Below is a small trained network, with its code and all its weights. Each question gives an input and a class and asks what happens when units are switched off, that is, made to give their printed mean instead of their output.

import numpy as np


def w(rows, s, z=0):
    codes = np.array(rows[::2]) - 128.0
    scale = np.full(codes.shape[1], s)
    scale[-1] = z or s
    return codes * scale


def f(y):
    return y / 2 * (1 + np.tanh(0.7978845608 * (y + 0.044715 * y**3)))


def log_softmax(a):
    a = a - a.max(-1, keepdims=True)
    return a - np.log(np.exp(a).sum(-1, keepdims=True))


def net(x, mask):
    res = np.array(x, float).reshape(1, 8) / 4 @ E
    y = f(res @ A[0][:, :-1].T + A[0][:, -1])
    res = res + np.where(mask, y, B[0][:, -1]) @ B[0][:, :-1]
    return log_softmax(res[-1] @ U[:, :-1].T + U[:, -1])


A, B = {}, {}
E = w([
[160,181,103,25,230,137,145,139,159],'x0',
[136,123,95,118,124,11,108,129,151],'x1',
[149,79,145,122,141,161,36,143,162],'x2',
[141,126,121,125,121,124,129,142,115],'x3',
[211,144,101,128,146,133,115,40,103],'x4',
[75,137,148,53,80,133,101,92,86],'x5',
[158,155,175,98,55,140,147,126,224],'x6',
[131,125,124,126,127,127,129,132,125],'x7',
],0.012)
A[0] = w([
[95,154,131,142,143,72,190,105,108,221],'n0',
[103,133,126,79,170,129,146,177,147,39],'n1',
[99,111,134,194,59,130,127,127,138,9],'n2',
[60,116,130,145,128,117,129,191,134,95],'n3',
[208,148,124,111,69,142,144,65,172,102],'n4',
[127,176,129,132,105,105,213,123,112,12],'n5',
[76,128,128,41,87,130,100,98,78,127],'n6',
[127,127,130,126,135,7,102,118,149,58],'n7',
[158,157,132,125,100,147,105,141,156,103],'n8',
[152,133,124,175,152,134,149,156,142,41],'n9',
[100,146,140,115,89,133,147,181,188,75],'n10',
[135,97,139,126,151,121,16,149,159,181],'n11',
[156,157,127,74,150,147,147,138,156,49],'n12',
[172,128,124,174,88,122,107,66,100,99],'n13',
[166,122,122,204,180,126,164,162,172,112],'n14',
[173,154,123,95,171,130,128,90,125,101],'n15',
[134,141,147,142,133,249,162,140,95,104],'n16',
[91,115,107,164,219,113,95,114,32,4],'n17',
],0.017,0.0023)
B[0] = w([
[174,108,92,105,136,197,82,143,116,203],'n0',
[96,49,133,139,153,74,129,117,91,190],'n1',
[86,31,127,87,159,48,101,101,122,231],'n2',
[150,155,141,161,205,153,179,152,67,211],'n3',
[135,134,203,160,128,150,165,196,164,212],'n4',
[154,88,98,87,116,189,54,132,157,188],'n5',
[159,214,186,149,102,98,80,52,112,226],'n6',
[77,173,28,142,75,111,208,108,170,223],'n7',
[118,105,129,98,97,126,108,128,169,162],'n8',
[123,175,164,134,108,112,105,82,128,175],'n9',
[144,149,189,170,146,158,170,190,135,206],'n10',
[174,109,73,90,122,212,80,136,123,217],'n11',
[96,58,128,111,150,80,112,111,122,193],'n12',
[111,122,121,137,215,118,149,143,50,206],'n13',
[146,204,187,120,92,106,77,58,92,224],'n14',
[103,108,121,158,182,111,146,140,44,202],'n15',
[114,164,2,127,88,118,179,124,160,225],'n16',
[124,96,220,131,105,129,158,194,211,251],'n17',
],0.02,0.017)
U = w([
[66,29,115,97,163,43,107,103,73,99],'0',
[135,112,206,137,93,137,164,205,203,104],'1',
[151,218,169,131,79,89,60,29,90,102],'2',
[84,164,2,125,70,112,202,109,153,112],'3',
[136,135,131,170,208,153,175,173,35,255],'4',
[184,79,66,48,114,226,29,140,124,86],'5',
],0.0091,0.0059)

Each question gives the input, the list of numbers given to net, and the class t.
The units are the neurons (one row each of A and B). Each row of codes is followed by its name. A weight is (code - 128) times the scale printed after its matrix; where a second scale follows, it is the last column's (A, B and U).
mask holds one flag per neuron, in row order. A switched-off neuron (its flag False) gives its mean, the last column of its row in B, instead of its output. The means were averaged over made-up inputs and are rounded, as every weight is.
A unit's drop is (log p(t) with every unit on - log p(t) with that unit switched off) / (log p(t) with every unit on - log p(t) with every unit switched off).
The circuit of an input: a set's keep is (log p(t) with only the set's units on - log p(t) with every unit switched off) / (log p(t) with every unit on - log p(t) with every unit switched off). Starting from the 12 units with the biggest drops (on a tie, the unit counted first), units are removed one at a time, each time the one whose removal leaves the highest keep (on an exact tie, the one counted first), for as long as the keep stays at least 0.8.
circuit, biggest first: the units of the circuit, biggest drop first
unit that matters most: the unit with the biggest drop
k most important neurons: the k neurons with the biggest drops, biggest first
drop when u is switched off: that unit's drop, to one decimal
input [3,-7,0,-5,2,6,6,1], class 3: circuit, biggest first	n16
input [4,-3,2,4,5,1,-5,1], class 1: 4 most important neurons	n17, n2, n3, n13
input [3,4,-7,-5,-6,-4,5,-7], class 5: 2 most important neurons	n5, n0
input [-4,-5,2,7,-7,-7,-7,-2], class 1: 4 most important neurons	n17, n6, n13, n15
input [1,2,7,8,-2,-7,-3,-1], class 2: 4 most important neurons	n14, n9, n0, n5
input [7,2,8,4,1,2,-4,0], class 5: 2 most important neurons	n11, n2
input [-6,4,7,-6,4,-5,2,-5], class 5: 3 most important neurons	n11, n1, n15
input [0,4,4,-1,4,-2,-5,3], class 1: 2 most important neurons	n17, n16
input [-6,-3,8,0,7,-7,-2,-3], class 5: 2 most important neurons	n11, n6
input [-2,-8,-2,-5,7,-8,-8,-1], class 1: 3 most important neurons	n17, n6, n7
input [2,3,-3,2,-5,5,-3,4], class 2: 3 most important neurons	n6, n13, n15
input [0,-4,7,3,-6,1,5,1], class 5: 2 most important neurons	n11, n17
input [7,-8,5,-8,6,-8,-6,-4], class 2: 4 most important neurons	n14, n7, n9, n2
input [-8,3,6,-3,7,-5,8,4], class 0: unit that matters most	n2
input [6,7,6,-8,-2,-1,0,1], class 3: drop when n9 is switched off	0.0
input [3,0,-3,-2,-8,6,4,5], class 4: drop when n17 is switched off	0.5
input [-8,-7,-1,2,-7,5,1,8], class 0: drop when n2 is switched off	9.6
